In the rows, zero is written as 128.
Known rows:
stidovi: [169 172 110 142 143 166 152 150 138 106 144 167 124 141 164 125 147  92
 174 109 135 132 129 183  95 114 126 126 101 168 153  98 149 110 108 129
 143 144 115 100 153 122 170 157 129 137 160 173 125 141 146 162 162 143
 126]
siflilar: [151 187 111 170 136 160 169 157 119 121 133 147 130  96 171 105 156  86
 162 104 122 133 138 116 126 117 103 119 127 160 146 115 149 115 107 113
 135 155 125 136 131 123 135 137 134 160 140 164 127 134 127 142 132 133
 135]
fumumu: [144 155 101 131 155 130 114 159 130 121 141 148 101 150 150 125 188 118
 164 121 124 142 133 160 115 113 131 137  91 151 161 100 161 112  97 104
 139 171 138 126 132 131 155 178 126 139 123 172 141 157 129 158 171 119
 135]
godru: [139 161 105 141 134 179 139 202 133  85 126 153 159 127 119 120 148  97
 178 115 116 136 121 161 136  94 148 144  91 146 166 101 133 127 114  88
 132 164 135 104 169 110 146 162 120 156 142 163 130 153 124 152 142 124
 159]
guklu: [169 149 102 158 154 160 105 150 124 121 129 171 109 146 148 133 156  91
 169 131 125 144 127 166 112 121 135 143 101 177 160 132 170 124 101 111
 135 148 132 133 146 124 143 150 116 166 120 172 130 152 146 165 146 121
 128]
rugu: [134 164 123 152 123 131 164 170 105  98 143 152 131 119 160 104 160  92
 157  95 128 146 137 143 106  88 149 124  97 140 153  85 159 115 128 124
 136 159 133  97 134 113 148 161 125 159 146 147 140 135 141 149 143 152
 160]
trapore: [158 176 113 135 149 170 171 160 151 117 145 157 123 131 152 131 173 135
 151 113 124 136 124 162 121 113 133 125  82 162 164  79 134 120 101 130
 159 142 126 121 145 122 165 170 142 120 155 165 132 124 142 165 165 121
 112]
plople: [147 168 129 142 147 163 161 172 122  87 130 150 141 134 161 136 154 119
 175  94 129 141 139 145 127 104 138 144  75 141 148  93 146 116 113 127
 139 148 132 127 165 114 134 166 116 144 161 164 124 134 137 163 145 129
 133]
nibe: [151 159 109 162 123 147 149 152 113 136 129 161 108 124 154 108 159  78
 158 127 119 139 125 138 114 107 134 129 128 160 158 109 159 120 121 129
 145 156 131 130 120 121 157 152 133 166 129 158 128 128 135 153 135 126
 142]
vinem: [154 148 118 143 138 167 121 156 150 126 154 165 106 138 155 117 158 101
 169 114 115 141 119 171 107 126 120 145  93 172 154 114 157 112 104 119
 149 152 118 123 147 128 151 147 119 146 141 169 126 162 138 154 182 126
  94]
bokin: [156 152 104 138 151 131 147 173 151 118 108 169 101 121 164 132 102  85
 174 108 145 133 135 241  95  97 129  87  89 190 138 117 152 119 122  93
 129 127 140 102 120  98 151 172 123 165 164 191 106 163 139 119 160 155
 118]
flani: [151 152  92 145 148 145 114 168 124 108 146 160  98 144 155 114 186 130
 169 116 124 148 151 154 118  96 137 142 100 151 167 114 163 112 102 102
 129 172 144 136 138 133 135 168 121 148 109 175 142 163 125 159 139 136
 136]
skito: [165 165 106 138 139 179 124 158 148 109 152 164 127 131 147 119 159  85
 176 118 113 135 130 175 117 132 122 138 104 176 160 113 145 119 107 103
 147 152 117 122 153 129 159 147 115 146 144 173 121 166 136 148 166 133
 109]
kezol: [153 155 104 166 124 147 143 156 109 136 131 161 106 128 152 108 160  78
 162 123 115 139 126 143 117 109 129 130 128 166 161 110 157 116 125 131
 149 154 130 131 121 119 155 156 132 162 127 157 129 134 135 148 137 128
 143]
zaplo: [150 151 117 133 125 162 124 169 145 108 159 159 110 145 156 116 168 105
 184 109 108 143 149 172 102 123 132 147  98 162 144 105 151 126 124 129
 146 155 125 125 144 133 136 156  91 150 145 159 128 160 136 146 156 146
 105]
laves: [146 159 115 158 127 150 128 153 129 143 148 158 104 118 159 108 159  67
 158 122 116 136 114 148 110 134 116 131 113 176 153 122 169 111 111 116
 144 154 120 116 127 131 161 142 121 169 139 164 131 157 140 143 174 136
 116]
lurek: [154 181 105 146 142 178 157 176 140 110 128 151 133 127 146 127 149 104
 178 111 118 134 133 152 127 115 113 132  95 164 149 104 129 120 108 114
 144 151 126 131 147 118 149 159 123 134 151 171 120 139 125 151 144 121
 128]
pladrur: [153 133  99 137 132 143 126 182 142 137  96 171  65 128 154 128 153 111
 194 138 126 137 134 204 107  79 126 122 100 162 138 128 151 118 111 136
 137 153 149 141 123 103 139 168 118 163 132 177 117 148 116 142 131 118
 109]
gufil: [167 157 105 145 138 162 134 159 126 112 125 166 110 147 152 131 161  97
 173 124 122 138 132 162 106 105 131 137 108 158 152 108 144 122 115 126
 145 150 131 136 139 117 154 161 127 142 131 164 120 137 139 164 134 120
 136]
tunu: [156 158 104 140 138 158 125 162 120 114 114 161 119 146 157 129 161  88
 180 127 124 136 137 159 116 112 129 137 116 158 148 107 148 117 111 128
 146 154 126 139 143 124 161 163 124 142 130 164 121 144 130 157 132 112
 140]
zononas: [151 164 105 159 120 148 146 155 110 134 127 161 108 127 154 111 159  82
 158 120 118 136 125 139 110 108 132 127 129 160 161 110 153 121 125 133
 143 153 125 131 125 114 157 152 134 162 125 153 130 133 139 156 135 134
 145]

Facts:
badegru: ζ lalek
bebro: ζ vetus
bestuk: ζ gaflur, geli
bigrabrek: ζ bebro, bokin; Δ klustilas
biplabru: ζ plivuk
bokin: ζ fevazum, bebro, vetus
breklama: ζ puzesu, steske
brepluk: ζ skito, fevazum, mobu; Δ guzil, flozok, stetra
brirus: ζ kadeste, griro
brodri: ζ mase
brodrupi: ζ kadragen
brofliko: ζ trosu
brupla: ζ mobu; Δ ploflidra, vetus, vigi
budon: ζ pobe, mobu; Δ pidreflu, vizik, fledul, lalek, vigi
dogro: ζ bebro
drage: ζ zufli, storur
dranin: ζ brupla
dripam: Δ bofaskes, pidreflu, godru, plople, rugu
duklos: ζ sadreflan
dusuk: ζ flopun; Δ plegrem, klodron
fira: ζ fevazum, puzesu, flatro; Δ vudrol, klonek
flani: ζ fode; Δ gipli, tuvegar
fletus: ζ siflilar, klodron
fligol: ζ rabe, ploflidra; Δ padraflu
floge: ζ rugu, trapore
flomu: ζ dusuk
flopun: ζ trosu
flozok: ζ tules
flozor: ζ zaplo
fode: ζ dafu
fomar: ζ konom
fumumu: ζ mumi; Δ tuvegar, klonek
gaflur: ζ bebro; Δ dranin
gegrel: Δ stidovi, vudrol, pakelam
giplel: ζ trosu, pidreflu
godru: ζ brupla
gufil: ζ plople
guklu: ζ storur; Δ padraflu, babri
kadeste: ζ duklos; Δ bestuk, stukogran
kadril: Δ raflor, skiti
klonek: ζ brofliko
klustilas: ζ trosu, vudrol
konom: ζ plabral
lalek: ζ gegrel
laves: Δ badegru, bokin
luklum: Δ vudrol, vetus, flatro, bokin, fesevim, fitrar
lurek: ζ godru
mase: ζ zononas
meploles: ζ biplabru; Δ padraflu, vetus
miren: ζ fode, siflilar; Δ pluzi
mives: ζ brofliko; Δ flozok, netre
mobi: ζ mives
mobu: ζ bokin
momar: ζ gaflur
natrar: ζ stilis; Δ floge, tedo, klonek
netre: ζ pakelam
nogran: Δ fledul, biplabru, flatro
nula: Δ pobe, klustilas, fesevim, dogro
nupir: ζ trosu
pakelam: ζ stukogran, siflilar
palam: ζ pladrur; Δ klustilas
paplos: ζ konom, fesevim
pibes: ζ fesevim
plabral: Δ plople, skaplin, mobi, geli
pladrur: ζ bokin; Δ brodri
plala: ζ miren
plegrem: ζ fevazum
plivem: Δ skaplin, ruzom, fesevim, brodrupi
plivuk: ζ pladrur, zufli, palam, vigi, geli
ploflidra: ζ giplel
plople: ζ bestuk, zamom
pluzi: ζ pobe, vigi
pobe: ζ skiti
puzesu: Δ badegru, dranin, skaplin, skiti
sadreflan: ζ plivuk, bokin
sifler: ζ giplel; Δ ploflidra, skaplin, fesevim
sirur: ζ rimer, flopun; Δ duklos, tedo, skaplin, trapore
skani: Δ rabe, rugu, dogro
skiti: ζ ruzom, geli
skito: ζ gipli, dranin, storur; Δ badegru
stelu: ζ flomu; Δ zegel, kadragen
steske: ζ klodron; Δ stilis, pidreflu, klutren, brodrupi
stetra: ζ nibe, klubuzi
stidovi: ζ trapore
stopludra: ζ mives, natrar; Δ breklama
storur: ζ stukogran; Δ pluzi
stukogran: ζ bebro
trapore: ζ gipli, ruzom
trosu: Δ tuvegar, rugu, plala, netre
tules: Δ stugruk, lurek, skaplin, nedam, siflilar
tunu: ζ mumi, budon
tuvegar: ζ babri
vaflem: Δ zamom, lalek, ruzom
vigi: ζ mumi, geli
vinem: ζ floge; Δ badegru, stidovi, brodrupi
vizik: ζ padraflu, dafu
zadror: Δ duklos, floge, flomu
zamom: ζ bofaskes, rimer
zaplo: ζ flozok; Δ skiti, dogro
zegel: ζ trosu, flopun, vigi
zufli: Δ zamom, guzil

Rows:
No name comes twice in this set of rows, the named rows included.
[141 148 119 150 141 175 122 164 138 133 151 156 115 139 150 126 153 100
 173 113 113 141 117 153 129 123 119 140  84 172 146 116 160 114 100 114
 147 154 130 125 147 129 136 146 114 149 136 173 121 154 138 151 178 127
 101] -> sifler
[137 160 113 146 135 164 130 182 128 104 130 153 137 160 156 111 137  72
 191 104 128 133 148 170 105 101 118 123 109 165 123  93 168 123 128 125
 143 141 124 106 143 127 144 162 104 127 138 178 124 139 149 148 145 166
 152] -> klustilas
[143 173 118 147 117 149 157 158 123 124 140 155 122 120 164 101 160  64
 168 111 118 134 138 151 107 117 116 121 127 161 140  98 159 121 133 131
 144 152 112 114 126 124 153 150 118 148 148 161 127 139 140 137 143 149
 136] -> raflor
[146 142 102 134 140 184 103 201 148 122 121 160 139 120 108 128 141  74
 175 140 112 137  88 178 139 117 138 141  88 173 175 126 145 124  93  74
 130 165 133 106 169 113 163 146 121 177 135 170 128 170 123 141 176 107
 131] -> brupla
[150 163 119 151 142 175 163 177 131 105 137 151 127 130 155 125 149 120
 171 100 120 139 135 148 125  99 129 137  86 156 143  93 147 118 113 126
 144 145 132 128 157 115 128 159 127 134 151 165 126 131 136 160 146 133
 127] -> mobi
[165 176 110 138 141 170 155 151 138 102 135 161 134 133 168 121 138  79
 189 108 132 128 140 183 105 108 111 123 117 169 146 101 152 118 113 123
 138 138 114 103 154 122 156 151 128 130 160 175 124 143 138 146 151 152
 132] -> badegru
[148 164  95 141 148 132 145 173 124  89 136 160 117 136 157 117 164 117
 173 106 138 141 148 179 111  81 140 125 109 146 160  86 157 113 111 116
 133 159 136 105 144 120 152 176 133 132 130 170 142 143 135 166 138 153
 153] -> tuvegar
[159 165 116 146 138 168 154 162 135 104 131 165 135 126 168 127 139  87
 182 100 131 130 130 167 115 106 119 127 104 162 148 100 154 109 109 124
 140 147 116 108 161 117 145 153 142 143 162 175 126 141 138 156 149 146
 129] -> brodrupi
[144 139 122 164 131 148 118 155 111 144 140 162 104 120 158 112 153  75
 152 119 118 145  99 139 119 120 130 136 103 173 166 130 179 109 105 112
 134 160 126 114 136 125 153 142 132 185 125 155 132 150 146 157 171 119
 125] -> nogran
[122 168 145 150 137 138 163 153 103 123 115 133 133 110 165 123 167  78
 155 110 125 137 123 114 129 119 116 136  95 147 143  96 160 109 108 129
 138 156 120 122 139 120 150 161 132 149 165 153 125 125 128 148 150 115
 143] -> geli
[143 184 103 160 143 140 177 164 123 132 133 148 123 105 160 108 162 106
 149 113 136 139 126 137 121 106 116 107 111 157 164  92 155 113 104 118
 143 153 135 115 109 117 158 160 146 139 133 166 143 129 133 142 153 138
 142] -> tedo
[156 161 116 131 149 140 132 134 109 109  99 161 121 160 168 148 164  80
 168 124 128 136 137 155 109 118 129 144 111 160 148  96 149 117 114 142
 145 146 122 147 144 122 164 180 123 131 152 164 112 131 135 167 127  98
 143] -> bestuk
[143 169 124 119 137 148 130 170 125  90 125 155 135 143 154 125 164  67
 183 114 124 137 136 169 110 126 131 139  97 155 137  90 157 121 117 123
 143 153 110 107 160 129 169 165 103 145 165 163 122 150 133 150 159 142
 140] -> pobe
[151 162 114 167 142 136 156 150 106 129 119 156 124 113 165 119 119  55
 143 115 141 140 116 170 103 109 134 110 111 175 160 107 176 114 115 119
 130 136 123  94 127 116 161 148 140 177 144 169 131 136 155 144 156 150
 152] -> vetus

Now the same objects, written a new way:
Known rows:
brodrupi: [ 64 133 139 109 170 115 122 116 131 150 122 142 119 116 136 182 174 163
 141  65  97 142 108 118 150 151 153 107]
pidreflu: [ 69 153 135 163 167 122 139 105 125 157 107 154 119 118 103 190 178 162
 132  52  96 113  94 139 131 147 156 104]
giplel: [ 67 141 147 182 100 118 120 136 103 159 114 130 115 109  90 191 175 134
 112  69 110 193  83 129 142 150 157 107]
vizik: [ 76 144 145 139 149 106 133 120 127 165 117 148 119 118 106 178 186 178
 168  64 101 131 103 134 135 149 157 106]
dafu: [ 97 143 158 145 108 132 115 152 113 156 115 148 115 112 132 188 179 122
 141  59 109 137  92 126 119 170 145 123]
padraflu: [ 78 132 106 166 136 139 104 141 112 159 103 146 114 134 111 195 174 159
 154  60 101 110 108 136 109 148 168 119]
zamom: [ 58 158 158 107 158 100 126 114 140 159 132 133 119 131 105 177 182 148
 154  67  95 129  96 120 152 170 156 106]
vaflem: [117 140 205 146 139  99 145 105 127 163 120 150 114  96 107 180 182 118
 149  66 109 131 114 156 138 176 166 131]
luklum: [140 109 175 165 118 113 126 116 109 154 102 154 110  86 111 188 170 121
 161  77 112 145 140 153 128 174 177 141]
fitrar: [ 87 118 129 152 144 131 106 121 115 149 110 147 113 110 121 191 167 144
 158  65  99 118 119 140 130 159 167 123]
pobe: [100 136 150  96 162 141 121 139 125 132  94 140 117 104 112 180 167 161
 135  71 102 157 113  81 146 162 152 104]
stopludra: [113 143 155 148 103  95 121 149 116 160 112 135 114  94 109 177 179 133
 135  70 110 169  92 108 118 176 153 118]
stukogran: [121 153 130 120 143 137 138 165 126 162 123 125 113 160 147 209 182 152
 192  56 102 191  94  96 121 175 133 120]
driklim: [100 144 154 145 117 122 116 152 111 155 110 140 114 112 116 190 176 117
 131  58 108 140  92 125 117 177 153 120]
biplabru: [ 85 130 154  96 140  90  98 115 124 157 107 147 114 140 103 180 184 170
 157  80  92 136 101 121 129 131 160 102]
tedo: [ 87 138 109 118 149 113 101 125 105 159 115 148 122 136 154 195 157 111
 118  58 100 134 100 127 148 171 150 123]
gipli: [ 89 163 128 163 130 117 110 127 113 151  97 146 122 121  97 194 162 115
 140  61  99 124 105  87 142 203 149 115]
drage: [100 146 153 117 116 125 114 157 119 159 115 138 116 122 123 181 179 139
 152  68 108 164  97 114 123 172 146 117]
brirus: [102 143 153 128 117 110 116 152 118 159 115 136 116 111 116 180 180 137
 140  69 104 159  92 108 121 171 150 115]
kezol: [ 97 145 156 144 115 119 121 144 113 154 107 142 114 118 128 191 177 116
 132  59 107 137  88 125 115 171 152 122]
dogro: [117 138 125 132 173 130 138 127 135 130 100 138 114 120 134 205 165 165
 166  61  90 183 107  70 146 169 140 105]

Rows:
No name comes twice in this set of rows, the named rows included.
[135 129 138 130 123  68 110 121 102 167 113 151 120 108 127 182 163 113
 148  78 110 177 119 107 150 191 157 131] -> natrar
[101 147 141 162 141 127 131 116 120 134  91 154 117  91 111 193 166 134
 137  55 100 132  97  94 137 173 144 109] -> rabe
[ 85 151 148  86 125 137 104 163 115 155 107 132 118 154 115 179 179 143
 129  68 106 158  85  95 125 157 150 104] -> pluzi
[107 147 162 110 126 140 112 157 107 153 104 140 115 144 113 186 176 120
 132  63 112 130  91 124 120 170 154 120] -> mumi
[163 121 177 151 134 109 138 122 132 142  93 140 106 111 137 201 176 151
 151  70  96 191 120  76 139 166 144 117] -> bigrabrek
[122 119 196 128 110 111 105 126 135 169  96 135 113 134 147 191 187 134
  83  66  96 160 117  55 129 164 133 112] -> mobu
[116 150 228 130 112 106 131 107 135 167 117 134 118 113 100 177 185 114
 139  75 107 152 121  83 159 207 146 119] -> brepluk
[167 130 149  89 174 115 149 139 129 148 114 133 110 118 158 203 168 139
 171  68 102 208 116 117 145 175 150 129] -> gaflur
[126 116 149 160 119  95 115 127 112 163 100 149 112 109  88 179 178 158
 169  82 108 156 127 130 121 152 170 124] -> meploles
[ 72 167 144 137 137 123 118 122 122 153 111 144 124 138  98 187 175 138
 171  67  95 144  95  78 161 184 134 100] -> netre
[131 115 177 141 131 113 123 119 115 142 112 151 111  77 131 185 169 120
 151  70 109 145 130 149 135 173 169 137] -> laves
[127 104 201 176 133 133 141 121 128 181  98 145 120 101 113 175 181 163
 106  72 121 142 169  92 138 165 162 127] -> brupla
[ 66 162 178 116 135 111 115 119 135 155 123 131 119 132  96 182 181 126
 159  70  97 131  94  98 156 183 146 108] -> stetra
[ 59 172 154 130 135  98 114 114 135 155 123 134 121 121  97 183 177 130
 161  69  91 136  93  84 159 192 145 100] -> flozok
[135 125 163 124 133  85 128 120  95 167 114 152 120 104 136 180 165 117
 123  76 118 190 113 131 151 171 159 125] -> sirur

